Below are the code and all the weights of a small trained network. Each question names an input and a target symbol and asks about switching units off, where a switched-off unit gives its printed mean instead of its output.

import numpy as np


def w(rows, s, z=0):
    codes = np.array(rows[::2]) - 128.0
    scale = np.full(codes.shape[1], s)
    scale[-1] = z or s
    return codes * scale


def f(y):
    return y / 2 * (1 + np.tanh(0.7978845608 * (y + 0.044715 * y**3)))


def softmax(a):
    e = np.exp(a - a.max(-1, keepdims=True))
    return e / e.sum(-1, keepdims=True)


def log_softmax(a):
    a = a - a.max(-1, keepdims=True)
    return a - np.log(np.exp(a).sum(-1, keepdims=True))


def net(x, mask):
    ids = ['ΞΣΦΩαγδεμτ'.index(c) for c in x.split()]
    T = len(ids)
    res = E[ids] + P[:T]
    u = 0
    for l in range(2):
        r = res
        for j in range(3):
            rows = slice(2 * j, 2 * j + 2)
            q, k, v = (r @ M[l][rows].T for M in (Q, K, V))
            z = softmax(np.where(np.tri(T) > 0, q @ k.T / 2**0.5, -1e9)) @ v
            o = O[l][rows]
            res = res + np.where(mask[u + j], z, o[:, -1]) @ o[:, :-1]
        u += 3
        y = f(res @ A[l][:, :-1].T + A[l][:, -1])
        res = res + np.where(mask[u : u + 12], y, B[l][:, -1]) @ B[l][:, :-1]
        u += 12
    return log_softmax(res[-1] @ U[:, :-1].T + U[:, -1])


Q, K, V, O, A, B = {}, {}, {}, {}, {}, {}
E = w([
[53,139,94,81,78,173,137],'Ξ',
[163,76,182,170,118,136,126],'Σ',
[114,68,145,54,121,192,127],'Φ',
[142,68,115,142,173,126,110],'Ω',
[53,162,75,72,158,177,188],'α',
[151,83,55,212,143,190,248],'γ',
[80,90,25,157,174,88,102],'δ',
[129,144,108,137,209,157,187],'ε',
[91,123,61,154,116,121,100],'μ',
[79,146,49,157,138,88,185],'τ',
],0.015)
P = w([
[255,248,148,169,193,175,92],'0',
[236,163,57,49,68,115,129],'1',
[35,59,205,143,88,70,109],'2',
[228,170,66,75,78,121,140],'3',
[36,65,204,155,108,79,89],'4',
[239,171,65,74,80,119,144],'5',
[43,51,198,151,99,87,82],'6',
[233,166,74,79,73,128,141],'7',
[41,40,195,157,113,81,91],'8',
[245,174,66,89,79,127,137],'9',
[46,43,201,144,115,71,111],'10',
[242,171,57,89,77,135,149],'11',
],0.0066)
Q[0] = w([
[220,103,56,142,90,144,130],'L0H1',
[156,171,37,164,101,251,198],'L0H1',
[106,61,132,196,70,46,58],'L0H2',
[165,186,220,149,220,217,103],'L0H2',
[132,208,160,75,134,151,65],'L0H3',
[72,131,129,133,134,160,161],'L0H3',
],0.019)
K[0] = w([
[143,92,96,255,70,176,131],'L0H1',
[140,41,19,154,83,242,236],'L0H1',
[92,195,237,59,140,55,22],'L0H2',
[73,29,172,204,219,150,226],'L0H2',
[92,116,120,149,141,134,218],'L0H3',
[89,199,135,105,150,188,125],'L0H3',
],0.016)
V[0] = w([
[123,16,32,223,93,254,226],'L0H1',
[134,175,148,75,130,78,104],'L0H1',
[105,108,119,148,126,141,132],'L0H2',
[181,206,162,52,135,54,70],'L0H2',
[134,175,143,45,130,70,31],'L0H3',
[144,109,90,193,117,151,242],'L0H3',
],0.0064)
O[0] = w([
[108,196,216,6,176,3,79,255],'L0H1',
[140,119,111,169,113,159,140,86],'L0H1',
[130,126,130,123,126,121,128,135],'L0H2',
[139,92,132,145,133,184,152,106],'L0H2',
[120,141,124,89,137,144,104,127],'L0H3',
[151,105,140,178,110,114,168,137],'L0H3',
],0.0049,0.0067)
A[0] = w([
[107,201,255,205,137,250,194,42],'L0N1',
[63,114,180,90,134,128,210,150],'L0N2',
[116,133,178,151,200,254,69,20],'L0N3',
[169,183,108,99,91,237,82,105],'L0N4',
[142,227,115,185,153,190,193,78],'L0N5',
[154,64,88,95,95,120,71,126],'L0N6',
[74,14,122,181,146,141,146,3],'L0N7',
[191,181,123,153,13,154,126,105],'L0N8',
[72,143,153,175,204,69,189,154],'L0N9',
[147,187,90,194,170,137,87,16],'L0N10',
[71,99,247,142,202,112,139,9],'L0N11',
[29,154,145,89,126,187,76,68],'L0N12',
],0.0094,0.0033)
B[0] = w([
[232,63,92,84,151,109,165,114],'L0N1',
[142,155,90,163,192,111,59,188],'L0N2',
[115,119,93,234,64,6,81,109],'L0N3',
[152,230,161,233,127,199,130,136],'L0N4',
[55,126,227,136,217,105,130,129],'L0N5',
[173,63,178,164,105,223,182,231],'L0N6',
[123,235,140,125,136,74,107,181],'L0N7',
[179,175,143,92,31,117,199,126],'L0N8',
[158,56,200,147,53,175,111,251],'L0N9',
[91,119,74,143,144,124,247,124],'L0N10',
[78,145,47,166,76,123,151,181],'L0N11',
[176,88,162,198,87,91,167,169],'L0N12',
],0.011,0.0032)
Q[1] = w([
[213,205,151,63,130,126,135],'L1H1',
[196,78,29,78,117,102,119],'L1H1',
[183,193,195,65,97,122,94],'L1H2',
[254,189,102,43,161,142,225],'L1H2',
[253,142,127,84,182,144,100],'L1H3',
[166,172,82,104,105,202,46],'L1H3',
],0.025)
K[1] = w([
[125,158,161,4,99,142,77],'L1H1',
[99,48,98,118,66,87,73],'L1H1',
[111,176,197,79,125,115,80],'L1H2',
[72,89,155,39,68,136,40],'L1H2',
[140,108,171,26,124,123,64],'L1H3',
[91,101,91,97,43,114,108],'L1H3',
],0.028)
V[1] = w([
[189,120,220,60,87,44,210],'L1H1',
[221,44,81,148,91,55,66],'L1H1',
[56,51,187,150,145,169,203],'L1H2',
[180,190,250,169,75,168,70],'L1H2',
[185,158,140,198,244,107,142],'L1H3',
[204,88,116,63,202,115,96],'L1H3',
],0.011)
O[1] = w([
[207,138,175,241,169,109,137,109],'L1H1',
[168,93,51,147,129,34,117,114],'L1H1',
[158,66,164,144,71,149,182,148],'L1H2',
[220,187,148,152,141,151,56,135],'L1H2',
[139,143,183,2,124,69,121,255],'L1H3',
[152,151,102,134,159,123,229,124],'L1H3',
],0.0085,0.0084)
A[1] = w([
[113,61,99,148,108,48,111,90],'L1N1',
[134,221,170,190,102,133,142,24],'L1N2',
[52,128,187,153,155,45,90,2],'L1N3',
[147,220,60,154,5,129,194,156],'L1N4',
[156,134,180,102,213,119,94,79],'L1N5',
[196,95,2,94,132,177,73,142],'L1N6',
[118,207,92,165,129,75,104,5],'L1N7',
[42,184,129,121,127,181,110,54],'L1N8',
[110,146,169,137,32,156,106,49],'L1N9',
[65,86,143,173,97,124,199,145],'L1N10',
[210,146,145,134,113,98,135,27],'L1N11',
[104,203,61,84,128,80,127,137],'L1N12',
],0.0096,0.0046)
B[1] = w([
[153,200,96,33,185,142,119,219],'L1N1',
[149,76,101,38,142,103,81,178],'L1N2',
[142,82,131,167,115,167,173,229],'L1N3',
[107,194,137,141,99,90,28,190],'L1N4',
[105,184,47,126,83,122,128,228],'L1N5',
[76,99,198,117,43,124,188,227],'L1N6',
[95,169,156,204,127,124,233,191],'L1N7',
[73,34,142,189,112,103,140,236],'L1N8',
[137,184,91,153,235,140,151,254],'L1N9',
[180,146,12,146,106,194,64,175],'L1N10',
[35,53,77,192,121,166,136,228],'L1N11',
[176,85,158,124,112,138,77,235],'L1N12',
],0.011,0.0078)
U = w([
[75,212,176,103,157,141,195,87],'Ξ',
[87,153,166,163,53,117,126,126],'Σ',
[2,90,171,138,182,123,129,127],'Φ',
[100,158,148,162,186,123,58,110],'Ω',
[141,64,180,140,90,138,237,102],'α',
[145,41,152,186,137,118,87,92],'γ',
[141,100,171,102,181,39,105,231],'δ',
[169,131,187,174,153,221,145,245],'ε',
[78,122,96,121,131,157,147,2],'μ',
[85,150,127,172,178,76,163,189],'τ',
],0.0055,0.0036)

Each question gives the input, a string of symbols that net reads in full, and the target symbol t.
The units are the heads (2 rows each of Q, K, V and O) and the neurons (one row each of A and B). Each row of codes is followed by its name. A weight is (code - 128) times the scale printed after its matrix; where a second scale follows, it is the last column's (O, A, B and U).
mask holds one flag per unit, layer by layer, with each layer's heads first. A switched-off unit (its flag False) gives its mean, the last column of its rows in O or B, instead of its output. The means were averaged over made-up inputs and are rounded, as every weight is.
A unit's drop is (log p(t) with every unit on - log p(t) with that unit switched off) / (log p(t) with every unit on - log p(t) with every unit switched off).
The circuit of an input: a set's keep is (log p(t) with only the set's units on - log p(t) with every unit switched off) / (log p(t) with every unit on - log p(t) with every unit switched off). Starting from the 12 units with the biggest drops (on a tie, the unit counted first), units are removed one at a time, each time the one whose removal leaves the highest keep (on an exact tie, the one counted first), for as long as the keep stays at least 0.8.
circuit, biggest first: the units of the circuit, biggest drop first
most important unit: the unit with the biggest drop
top k neurons: the k neurons with the biggest drops, biggest first
k most important neurons of layer l: the k neurons of layer l with the biggest drops, biggest first
heads that matter: for each layer, one digit per head in row order, 1 if its drop is at least 0.15 and else 0, layers parted by /
input δ μ γ γ δ μ δ Ω Ξ μ μ, target μ: heads that matter => 100 / 010
input α Ω δ Φ Ω μ δ Φ, target ε: circuit, biggest first => [L0N4, L1H1, L1H2]
input ε μ μ γ Ω μ μ μ μ γ Ω τ, target τ: circuit, biggest first => [L0H1, L1H1, L1N7, L1H2]
input Ξ δ γ δ Ω δ δ μ Ω μ μ, target Ω: heads that matter => 100 / 110
input α μ γ μ τ Ω τ, target Ξ: most important unit => L0N5
input Ξ τ γ ε γ μ Φ μ μ γ δ, target Ω: circuit, biggest first => [L1H2, L0H1, L0N4, L1H3]
input Σ α δ α μ μ γ, target τ: 2 most important neurons of layer 0 => [L0N11, L0N1]
input α α γ, target Ξ: circuit, biggest first => [L0N5, L1H1, L0H1]
input α Φ Σ ε μ δ μ μ Ω, target Ξ: 2 most important neurons of layer 0 => [L0N5, L0N4]
input Φ μ δ δ Φ γ Ξ Ω Ω μ δ Φ, target τ: heads that matter => 100 / 100
input Ξ μ μ τ τ, target Ω: heads that matter => 000 / 110
input τ Φ μ μ μ Φ Ξ μ δ ε δ Ξ, target Ω: top 2 neurons => [L1N4, L0N4]
input δ τ μ δ δ ε τ μ Ξ, target μ: heads that matter => 000 / 010
input γ Σ γ μ τ, target γ: most important neuron of layer 0 => [L0N9]
input Ξ μ μ δ μ, target Ω: circuit, biggest first => [L1H2, L0N4, L1H3]
input Σ μ μ ε Ω Σ Ω δ Ω μ Ω ε, target Ξ: heads that matter => 000 / 101
input δ μ μ Σ δ Ξ γ μ ε, target μ: top 2 neurons => [L0N10, L1N10]
input μ μ Ω Ξ ε, target Φ: heads that matter => 100 / 101
input μ μ δ γ μ ε τ, target Φ: top 4 neurons => [L0N10, L0N4, L1N8, L0N9]
input Φ γ Ω α, target τ: most important unit => L0H1
input Σ τ Ξ δ Φ μ δ μ Ξ, target τ: heads that matter => 000 / 100
input μ τ Ω, target Φ: 3 most important neurons of layer 0 => [L0N10, L0N4, L0N9]
input δ ε Φ δ Φ, target μ: top 2 neurons => [L0N10, L1N10]
input μ Ω μ μ γ, target Φ: 2 most important neurons of layer 0 => [L0N10, L0N4]
input μ Ω μ δ μ μ μ Σ, target γ: top 3 neurons => [L0N8, L0N12, L1N11]
